Below is a small trained network, with its code and all its weights. Each question gives an input and a target symbol and asks what happens when units are switched off, that is, made to give their printed mean instead of their output.

import numpy as np


def w(rows, s, z=0):
    codes = np.array(rows[::2]) - 128.0
    scale = np.full(codes.shape[1], s)
    scale[-1] = z or s
    return codes * scale


def f(y):
    return y / 2 * (1 + np.tanh(0.7978845608 * (y + 0.044715 * y**3)))


def softmax(a):
    e = np.exp(a - a.max(-1, keepdims=True))
    return e / e.sum(-1, keepdims=True)


def log_softmax(a):
    a = a - a.max(-1, keepdims=True)
    return a - np.log(np.exp(a).sum(-1, keepdims=True))


def net(x, mask):
    ids = ['βδζπστω'.index(c) for c in x.split()]
    T = len(ids)
    res = E[ids] + P[:T]
    q, k, v = (res @ M[0].T for M in (Q, K, V))
    z = softmax(np.where(np.tri(T) > 0, q @ k.T / 4**0.5, -1e9)) @ v
    res = res + np.where(mask[0], z, O[0][:, -1]) @ O[0][:, :-1]
    y = f(res @ A[0][:, :-1].T + A[0][:, -1])
    res = res + np.where(mask[1:13], y, B[0][:, -1]) @ B[0][:, :-1]
    return log_softmax(res[-1] @ U[:, :-1].T + U[:, -1])


Q, K, V, O, A, B = {}, {}, {}, {}, {}, {}
E = w([
[155,106,118],'β',
[168,190,147],'δ',
[147,146,133],'ζ',
[203,140,96],'π',
[129,6,37],'σ',
[78,114,168],'τ',
[50,84,180],'ω',
],0.014)
P = w([
[115,145,150],'0',
[124,117,157],'1',
[94,165,103],'2',
[128,77,212],'3',
[72,193,83],'4',
[170,48,212],'5',
[1,204,116],'6',
[193,119,109],'7',
],0.012)
Q[0] = w([
[104,160,105],'h1',
[155,104,109],'h1',
[200,111,165],'h1',
[142,55,249],'h1',
],0.014)
K[0] = w([
[175,67,188],'h1',
[63,176,139],'h1',
[9,189,71],'h1',
[53,213,1],'h1',
],0.0093)
V[0] = w([
[118,219,195],'h1',
[192,120,82],'h1',
[255,84,140],'h1',
[42,36,62],'h1',
],0.012)
O[0] = w([
[92,254,238,187],'h1',
[244,104,149,2],'h1',
[177,74,173,133],'h1',
[52,79,14,122],'h1',
],0.0083,0.00092)
A[0] = w([
[95,149,152,87],'n1',
[184,121,255,194],'n2',
[57,209,191,30],'n3',
[100,57,47,204],'n4',
[151,63,173,116],'n5',
[53,147,94,175],'n6',
[110,168,116,88],'n7',
[118,161,4,181],'n8',
[93,199,61,161],'n9',
[118,38,56,2],'n10',
[238,126,126,218],'n11',
[138,102,114,83],'n12',
],0.009,0.0066)
B[0] = w([
[119,204,133,134],'n1',
[66,162,35,244],'n2',
[216,112,167,169],'n3',
[180,90,156,215],'n4',
[40,136,87,151],'n5',
[164,130,171,183],'n6',
[75,155,163,129],'n7',
[149,114,192,200],'n8',
[106,84,164,172],'n9',
[151,254,204,171],'n10',
[137,133,54,199],'n11',
[119,201,87,127],'n12',
],0.0069,0.011)
U = w([
[151,12,113,195],'β',
[84,210,156,3],'δ',
[94,224,148,139],'ζ',
[81,139,2,146],'π',
[189,139,122,54],'σ',
[17,99,219,149],'τ',
[64,133,211,129],'ω',
],0.0053,0.0044)

Each question gives the input, a string of symbols that net reads in full, and the target symbol t.
The units are the heads (4 rows each of Q, K, V and O) and the neurons (one row each of A and B). Each row of codes is followed by its name. A weight is (code - 128) times the scale printed after its matrix; where a second scale follows, it is the last column's (O, A, B and U).
mask holds one flag per unit, heads first, then neurons. A switched-off unit (its flag False) gives its mean, the last column of its rows in O or B, instead of its output. The means were averaged over made-up inputs and are rounded, as every weight is.
A unit's drop is (log p(t) with every unit on - log p(t) with that unit switched off) / (log p(t) with every unit on - log p(t) with every unit switched off).
The circuit of an input: a set's keep is (log p(t) with only the set's units on - log p(t) with every unit switched off) / (log p(t) with every unit on - log p(t) with every unit switched off). Starting from the 12 units with the biggest drops (on a tie, the unit counted first), units are removed one at a time, each time the one whose removal leaves the highest keep (on an exact tie, the one counted first), for as long as the keep stays at least 0.8.
circuit, biggest first: the units of the circuit, biggest drop first
most important unit: the unit with the biggest drop
top k neurons: the k neurons with the biggest drops, biggest first
drop of u: that unit's drop, to one decimal
input π δ π ω π, target τ: circuit, biggest first : (h1; n9; n8; n11)
input β σ ζ β β, target β: circuit, biggest first : (h1; n2)
input δ ω π π, target π: top 2 neurons : (n2; n11)
input τ π σ δ, target β: top 2 neurons : (n4; n2)
input ω ω π, target τ: top 2 neurons : (n9; n8)
input σ π β β π, target β: top 2 neurons : (n2; n10)
input δ β π σ, target π: top 2 neurons : (n2; n5)
input ω β π ζ, target π: most important unit : n2
input π π β β π π δ, target π: drop of n2 : 0.6
input ω σ σ ζ π σ ζ, target β: drop of n8 : 0.0
input σ ζ ω ω δ, target τ: drop of n8 : 0.1
